Below is a small trained network, with its code and all its weights. Each question gives an input and a class and asks what happens when units are switched off, that is, made to give their printed mean instead of their output.

import numpy as np


def w(rows, s, z=0):
    codes = np.array(rows[::2]) - 128.0
    scale = np.full(codes.shape[1], s)
    scale[-1] = z or s
    return codes * scale


def f(y):
    return y / 2 * (1 + np.tanh(0.7978845608 * (y + 0.044715 * y**3)))


def log_softmax(a):
    a = a - a.max(-1, keepdims=True)
    return a - np.log(np.exp(a).sum(-1, keepdims=True))


def net(x, mask):
    res = np.array(x, float).reshape(1, 4) / 4 @ E
    y = f(res @ A[0][:, :-1].T + A[0][:, -1])
    res = res + np.where(mask, y, B[0][:, -1]) @ B[0][:, :-1]
    return log_softmax(res[-1] @ U[:, :-1].T + U[:, -1])


A, B = {}, {}
E = w([
[43,111,177,47],'x0',
[71,94,156,152],'x1',
[84,100,1,103],'x2',
[196,15,151,100],'x3',
],0.013)
A[0] = w([
[133,152,158,192,142],'N0',
[90,94,25,114,160],'N1',
[147,91,175,80,179],'N2',
[171,115,90,254,254],'N3',
[128,135,156,78,83],'N4',
[87,150,108,73,152],'N5',
[108,165,91,189,204],'N6',
[82,149,57,138,124],'N7',
[176,31,118,123,140],'N8',
[124,76,61,74,144],'N9',
[86,223,140,127,190],'N10',
[187,105,168,125,151],'N11',
],0.018,0.0083)
B[0] = w([
[179,179,128,146,179],'N0',
[86,114,36,44,251],'N1',
[150,60,203,116,200],'N2',
[210,201,39,205,250],'N3',
[109,77,117,121,156],'N4',
[98,120,158,81,202],'N5',
[185,205,90,72,214],'N6',
[139,135,57,52,213],'N7',
[85,90,92,254,216],'N8',
[18,93,114,143,221],'N9',
[50,224,192,114,246],'N10',
[148,106,178,173,185],'N11',
],0.025,0.018)
U = w([
[204,253,181,157,194],'0',
[150,195,43,98,127],'1',
[199,141,155,248,61],'2',
[113,108,12,203,95],'3',
[54,210,226,152,253],'4',
[56,162,131,66,58],'5',
[182,2,171,119,141],'6',
[47,72,107,137,78],'7',
],0.0088,0.0046)

Each question gives the input, the list of numbers given to net, and the class t.
The units are the neurons (one row each of A and B). Each row of codes is followed by its name. A weight is (code - 128) times the scale printed after its matrix; where a second scale follows, it is the last column's (A, B and U).
mask holds one flag per neuron, in row order. A switched-off neuron (its flag False) gives its mean, the last column of its row in B, instead of its output. The means were averaged over made-up inputs and are rounded, as every weight is.
A unit's drop is (log p(t) with every unit on - log p(t) with that unit switched off) / (log p(t) with every unit on - log p(t) with every unit switched off).
The circuit of an input: a set's keep is (log p(t) with only the set's units on - log p(t) with every unit switched off) / (log p(t) with every unit on - log p(t) with every unit switched off). Starting from all 12 units, units are removed one at a time, each time the one whose removal leaves the highest keep (on an exact tie, the one counted first), for as long as the keep stays at least 0.8.
units of the circuit, in order: the units of the circuit, biggest drop first
most important unit: the unit with the biggest drop
top k neurons: the k neurons with the biggest drops, biggest first
drop when u is switched off: that unit's drop, to one decimal
input [3,-1,-8,2], class 6: most important unit	N3
input [1,5,3,3], class 7: units of the circuit, in order	N3; N6
input [8,5,6,1], class 7: top 3 neurons	N10; N9; N6
input [4,-2,2,1], class 7: units of the circuit, in order	N10; N3
input [-8,-5,3,1], class 3: top 3 neurons	N10; N8; N3
input [7,-6,0,2], class 6: units of the circuit, in order	N10; N2; N1
input [1,6,-5,2], class 6: top 3 neurons	N3; N10; N2
input [1,2,0,-4], class 4: top 3 neurons	N3; N1; N10
input [-6,5,-6,0], class 0: top 2 neurons	N8; N0
input [-3,5,0,-3], class 0: top 2 neurons	N1; N9
input [7,2,-1,-5], class 4: top 2 neurons	N1; N10
input [7,6,-1,-7], class 4: top 2 neurons	N10; N1
input [4,-8,2,1], class 7: top 2 neurons	N10; N6
input [-5,-4,0,-4], class 0: top 2 neurons	N1; N9
input [2,-5,4,-3], class 5: units of the circuit, in order	N3
input [-2,-5,-1,1], class 2: top 2 neurons	N1; N10
input [1,5,-6,-1], class 4: top 2 neurons	N3; N6
input [6,6,3,-1], class 5: drop when N8 is switched off	0.5
input [-3,8,-2,0], class 0: drop when N1 is switched off	0.3
input [5,-1,7,1], class 7: units of the circuit, in order	N9
input [-5,-6,0,-8], class 0: drop when N1 is switched off	0.4
